The symbols move the objects like this.
j658 π j504
j658 σ j924
j449 π j658
j449 σ j996
j392 π j569
j392 σ j936
j490 π j764
j490 σ j151
j756 π j775
j756 σ j991
j702 π j991
j702 σ j775
j777 π j702
j777 σ j486
j340 π j911
j340 σ j464
j936 π j91
j936 σ j392
j900 π j464
j900 σ j911
j486 π j130
j486 σ j777
j569 π j924
j569 σ j504
j270 π j916
j270 σ j779
j366 π j805
j366 σ j821
j276 π j779
j276 σ j916
j764 π j89
j764 σ j637
j606 π j501
j606 σ j36
j911 π j756
j911 σ j900
j821 π j606
j821 σ j366
j91 π j777
j91 σ j130
j504 π j936
j504 σ j569
j991 π j900
j991 σ j756
j151 π j270
j151 σ j490
j779 π j490
j779 σ j270
j842 π j274
j842 σ j47
j89 π j293
j89 σ j110
j637 π j151
j637 σ j764
j775 π j486
j775 σ j702
j130 π j392
j130 σ j91
j293 π j821
j293 σ j805
j464 π j276
j464 σ j340
j47 π j449
j47 σ j842
j996 π j842
j996 σ j449
j110 π j637
j110 σ j89
j924 π j996
j924 σ j658
j274 π j36
j274 σ j501
j36 π j366
j36 σ j606
j501 π j47
j501 σ j274
j916 π j340
j916 σ j276
j805 π j110
j805 σ j293

The rows follow the links: the fewer symbols apart two objects are, the more alike their rows tend to be.

Each row is also shifted at random along 3 hidden directions that mean nothing.

Some objects, each with a row of numbers:
j340: -12 2 6 -4 -12 4 0 8 38 -30 2 -23 -30 19 -31 -30 9 3 -7 -7 16 -7 -16 -9 20 -2 38 -2 -20 2 15 -21 26
j130: -27 13 -24 3 17 1 12 -9 -14 13 20 10 11 25 2 33 6 -5 -1 -14 -15 3 10 25 -15 -30 -9 2 16 6 -12 8 -24
j606: 63 25 -14 11 16 6 24 -2 8 -23 25 -9 -9 5 12 17 13 16 -19 -1 -3 14 -21 14 -37 -20 5 -21 -5 2 9 7 -5
j270: -15 -37 -33 9 -12 2 6 13 27 -26 27 -9 -14 43 -18 -23 16 18 -16 27 -2 -21 0 -14 15 -3 1 6 -18 23 -25 -9 -1
j293: 39 9 -3 17 -2 -5 28 13 16 19 -8 -10 1 14 -22 -7 6 -28 -16 -15 9 0 -6 9 8 -29 18 0 6 -21 3 -10 -10
j110: 9 -5 -8 -15 3 3 -19 -9 -40 25 -1 43 8 -19 12 1 -22 -8 -9 21 -28 -10 23 14 -4 17 -29 14 7 9 -3 16 -16
j777: 12 -30 17 27 -24 -14 30 7 6 39 -41 -9 -6 -30 10 -12 -1 -19 -20 20 26 3 29 -15 25 7 -31 -24 29 -21 -27 6 -32
j764: 13 3 -28 1 5 1 -25 1 7 -14 18 -3 22 36 -43 -22 -6 -14 6 -8 -17 -15 -1 11 24 -6 34 21 3 -7 0 -18 40
j276: -47 9 -17 -5 5 20 -30 -8 -4 -29 33 8 -7 17 11 -8 9 38 -8 25 -24 -15 7 -4 -12 2 9 5 -21 33 -12 18 6
j47: -8 22 9 -32 8 3 -6 -12 -14 -15 16 6 -4 8 5 34 2 14 25 -31 -9 6 -44 8 -34 4 5 2 -14 5 42 -5 23
j36: -16 25 17 21 -2 6 8 -4 -2 -7 -9 -10 8 -40 30 -7 -1 23 -21 28 18 24 31 -4 -18 20 -9 -31 15 -12 -27 20 -6
j805: -79 25 -24 -7 -27 26 4 -25 9 -33 42 18 11 23 -24 16 -9 19 -41 23 -15 -6 16 24 -10 19 -24 -14 21 5 -12 -7 23
j924: 36 -37 -4 8 26 -24 16 7 -1 8 -1 -26 9 5 23 12 12 2 34 1 14 -1 -3 -20 5 2 -9 3 2 11 -13 -2 -8
j911: 10 27 14 2 -10 9 -7 11 18 -31 -3 -13 -16 -4 -24 -29 3 5 -11 -9 7 -5 -13 1 -1 -17 46 -8 -31 -11 15 -8 19
j658: -19 8 -16 -11 30 1 -27 -24 -10 -35 41 -14 40 18 14 28 1 22 33 -2 -9 1 -11 8 -5 19 3 6 16 11 -13 -6 46
j490: -53 -14 -10 -4 -9 -5 -25 11 -8 26 -3 13 1 24 -33 -18 -9 -24 20 -13 -5 -16 -2 -8 28 -7 29 30 -16 -4 -8 -11 9

In each set, the symbols that take the first to the second take the third to the fourth. Give the fourth.
Answers are names.
-35 -20 4 3 -5 -15 -2 -2 3 21 -17 -15 16 8 -9 4 1 -19 16 -2 18 -3 16 -10 30 26 -16 6 33 -13 -17 -20 11
to -42 16 17 17 -19 3 22 -1 27 -19 -13 -27 -4 -17 12 0 14 21 -10 14 38 17 15 -11 -1 16 -3 -39 16 -9 -23 -3 0
as -3 -17 -23 -34 -9 10 -14 -20 -5 -9 25 30 -1 28 -21 7 -14 -7 -6 13 -37 -20 -6 14 18 19 -19 16 5 27 17 -12 14
to j501

-6 22 13 9 -10 6 2 14 18 -9 -10 -5 -24 -11 -17 -29 7 5 -10 -11 20 9 -10 -9 1 -21 35 -15 -23 -17 4 7 3
to 29 6 -3 -7 7 5 -28 -1 -25 -23 17 26 -12 -23 23 -12 -3 34 -16 25 -22 -2 0 -3 -19 11 -8 0 -39 23 8 18 -5
as -37 45 8 26 -5 9 10 9 14 -18 2 -6 -17 1 -8 -8 3 1 -25 -8 9 4 10 8 -18 -31 31 -15 -4 -14 -5 15 -13
to j900

-45 -24 -28 4 -15 3 10 1 -5 21 12 20 -5 21 4 -2 -2 2 -20 28 -19 -12 29 -1 9 0 -35 11 0 22 -34 16 -35
to 10 -18 31 15 -29 -12 35 4 1 35 -50 5 -27 -31 5 -9 2 -14 -26 12 24 6 19 -17 12 15 -36 -13 8 -14 -8 -1 -46
as 50 -24 0 14 11 0 -2 24 10 -16 -3 -12 -15 1 2 -39 7 6 -1 20 7 -8 8 -26 21 -6 17 12 -29 9 -9 9 -8
to j936

13 24 47 -26 -10 -3 -18 -8 -10 9 -40 7 -2 -50 4 1 -23 -5 7 -5 26 10 -8 -15 2 35 -2 -14 6 -22 29 -12 20
to 61 -18 4 -4 11 -9 -17 -5 -7 14 -20 2 27 -18 -4 -2 -16 -24 7 -1 9 1 16 -3 26 26 -8 1 26 -20 -4 -11 20
as 45 -37 17 -1 17 -20 7 16 4 13 -35 -23 4 -19 25 2 4 -1 37 -12 34 8 -10 -25 17 13 2 1 5 0 7 -11 2
to j991

24 -20 -20 0 1 9 -2 15 27 -35 24 -21 -12 24 -25 -31 8 18 -5 12 0 -9 -6 -13 20 -5 26 6 -20 22 -2 -7 22
to -1 50 3 11 11 13 -7 -3 -9 -10 13 10 3 -11 5 3 -12 -3 -14 -10 -13 12 8 26 -28 -31 29 -5 1 -20 -3 15 -7
as 34 -13 25 30 22 -23 7 8 5 2 -28 -34 1 -44 50 -6 7 21 13 14 38 16 15 -26 0 15 -4 -21 10 -12 -31 12 -16
to j805

-2 14 14 15 0 1 1 -7 15 -30 -3 -25 10 -28 26 -8 12 18 -13 10 32 14 8 -15 -6 19 -1 -36 19 -5 -15 9 22
to 42 -23 -13 -20 30 -6 0 -7 -10 0 15 -15 27 22 1 22 4 -14 33 -20 -17 -7 -26 4 3 4 -6 20 12 11 16 -18 15
as 16 -26 -31 -27 1 5 -7 0 1 -11 25 9 1 35 -25 -9 1 4 -5 21 -31 -21 -2 -1 26 14 -12 20 -9 30 9 -11 15
to j366

-3 -35 21 -20 -7 -13 11 1 30 -5 -20 -26 -4 6 -10 9 12 -11 32 -20 27 1 -31 -24 16 20 1 2 -3 0 23 -37 21
to -34 4 -14 1 8 4 -31 4 -11 -16 22 11 -2 11 -14 -23 -10 15 6 15 -20 -18 13 1 5 -3 26 21 -19 17 -8 14 12
as 6 -4 22 -22 -19 7 -3 5 -10 4 -16 24 -29 -24 12 -8 -6 12 -14 18 -9 0 -9 -14 -12 11 -18 3 -32 14 35 5 -19
to j36

21 12 -8 1 -18 4 36 3 27 -10 -1 -4 -14 22 -30 8 10 -7 -21 -16 0 8 -25 6 -9 -23 14 -8 3 -10 20 -24 -3
to -12 34 4 4 -3 14 -10 -16 -11 -14 -1 9 14 -39 20 6 -10 16 -29 19 -10 11 23 13 -16 22 -15 -22 19 -10 -10 14 8
as 19 0 2 -25 35 -8 -38 -19 -15 -10 3 -10 42 0 -2 8 -14 -11 47 -16 -5 -6 -12 5 18 34 3 17 19 -3 18 -22 59
to j569

103 7 2 -6 57 -9 -28 -6 -62 37 -8 28 31 -31 34 22 -24 -20 28 -28 -35 5 -10 31 -23 -16 3 34 0 -10 23 30 -18
to 54 -8 -3 13 12 -9 -7 12 -2 19 -16 -3 6 1 -32 -26 -15 -40 0 -8 2 -6 1 11 18 -15 28 16 6 -24 0 -3 -5
as 84 -3 -34 -3 52 -3 -17 -13 -26 -15 43 9 39 18 19 26 -2 2 21 -6 -34 -1 -13 24 -17 -12 -8 21 16 17 9 9 21
to j764

-1 10 -20 26 -15 7 37 2 31 -14 15 -16 -1 37 -40 -2 14 -19 -25 -4 6 -4 -5 16 5 -31 19 -13 14 -14 -8 -16 5
to 25 29 32 -25 15 -12 -16 -1 -48 52 -34 35 -2 -28 7 12 -24 -31 18 -40 -7 1 -15 14 -15 -20 10 28 -5 -32 34 11 -27
as -90 3 -6 0 2 -6 2 -7 4 -8 20 -13 -3 24 24 37 21 26 25 -7 7 3 -4 -9 -17 -8 -4 -10 0 13 -15 -4 -6
to j916

-92 55 -15 7 -21 15 21 -11 31 -30 36 1 -10 36 -32 15 5 10 -33 -15 -13 2 -3 29 -29 -30 27 -24 15 -3 -11 -8 10
to -5 12 17 -9 -4 3 22 2 -2 4 0 3 -21 2 18 25 11 10 8 -24 2 12 -38 1 -33 -22 -2 -2 -17 -3 26 1 -23
as -42 -4 14 -17 -56 12 35 2 24 1 -19 12 -40 -3 -24 -1 9 6 -40 12 10 0 -10 -14 -1 19 -26 -20 -10 6 23 -26 -17
to j805

-16 -38 -23 29 24 -20 29 13 -2 34 9 -14 6 24 27 29 23 -5 25 1 6 -1 19 -16 2 -29 -24 0 13 14 -41 22 -42
to 22 -4 12 29 -12 -13 30 22 7 46 -50 -3 -16 -9 -19 -7 1 -38 -7 -17 17 5 4 -10 14 -37 8 0 9 -29 -11 2 -38
as 30 13 2 8 24 1 20 -5 -7 -11 9 -6 -7 -13 43 23 13 25 -3 -7 -6 21 -9 9 -41 -24 -2 -13 -1 8 1 28 -19
to j486

25 16 4 12 3 10 36 -4 10 -14 -1 -7 -17 6 0 19 16 9 -13 -9 5 7 -22 2 -27 -21 5 -21 -8 0 15 6 -13
to -43 -44 -8 -8 -35 -14 14 12 20 9 -13 -5 -27 36 -32 -19 7 -8 1 6 6 -24 -8 -29 29 3 -5 14 -18 24 1 -16 -17
as -100 4 16 -22 -13 -3 0 1 0 13 2 2 -6 11 8 32 13 1 40 -32 14 5 -16 -9 -10 -4 -2 6 -9 4 14 -12 -2
to j110

